Z_33: [ -23  -86   22   62   26  -75   85  -81   41   63  -53  -25   58  -33
  -96  -57  -34  -67   -5   22  -61  -60   60   48  -79   -9 -105   97]
Z_61: [  6  32 -28  88 -24  60 -23  68  13  75   5  33  90   2 -60  66 -52  28
   5 -10 -89  69 -64 -91 -70  56 -42 -77]
Z_194: [   6   32  -28   88  -24   60  -23   -9   13   75    5   33   90    2
  -32   66  -52  -19  -89  -98  -10  -21 -108   42  -72   68    5  -99]
which: [ -23  -86   22   62   26  -75   85  -81   41   63  -53  -25   58  -33
  -96  -57  -34  -67   -5   22  -61  -60   60   48  -79   -9 -105   97] -> Z_33
Table of tags by key:
[5] -> Z_440
[2] -> Z_298
[-53] -> Z_702
[-52] -> Z_645
[-54] -> Z_254
[3] -> Z_529
[6] -> Z_935
[4] -> Z_69
join Z_194 10:  -> Z_440
which: [   6   32  -28   88  -24   60  -23   -9   13   75    5   33   90    2
  -32   66  -52  -19  -89  -98  -10  -21 -108   42  -72   68    5  -99] -> Z_194

Z_658: [-14   1 -11   1   8  -8   6   4  -2   4 -20 -49 -35  31 -19  -1 -27 -14
 -35  10  -7  20  22  -6  -1  -4  -2 -12  17   1 -10 -21  -4 -14  -8  17
 -39   9   9  -1  40  85  -2  61  19  38]
Z_541: [-14   9 -14  -2  14 -20  16   6  -7  10 -23 -47 -40  28 -17   7 -21  -5
 -39   4  -4  33  34  -7  -3 -13  -2 -10  21   3 -10 -22 -18  -3 -25  19
 -25   2   4  11  35  67   4  59  17  23]
Z_299: [  7  19  -3 -12  21 -33  11   3  -1  11 -22 -27 -39  24  -2  12 -21  19
   8 -11  -3  47  42 -12  -7 -35   1 -10  15  10  -1 -18 -31  16  -8  17
   7   9   9  -1 -20  85  21  61  19  38]
Z_130: [-14   1 -11   1   8  -8   6   4  -2   4 -20 -49 -35  31 -19  -1 -27 -14
 -35  10  -7  20  22  -6  -1  -4  -2 -12  17   1 -10 -21  -4 -14 -28  13
 -19   0   0  13  25  53   9  54  19  11]
which: [-14   1 -11   1   8  -8   6   4  -2   4 -20 -49 -35  31 -19  -1 -27 -14
 -35  10  -7  20  22  -6  -1  -4  -2 -12  17   1 -10 -21  -4 -14 -28  13
 -19   0   0  13  25  53   9  54  19  11] -> Z_130
tags:
[-3] -> Z_230
[-22] -> Z_670
[42] -> Z_372
[34] -> Z_3
join Z_299 22:  -> Z_372

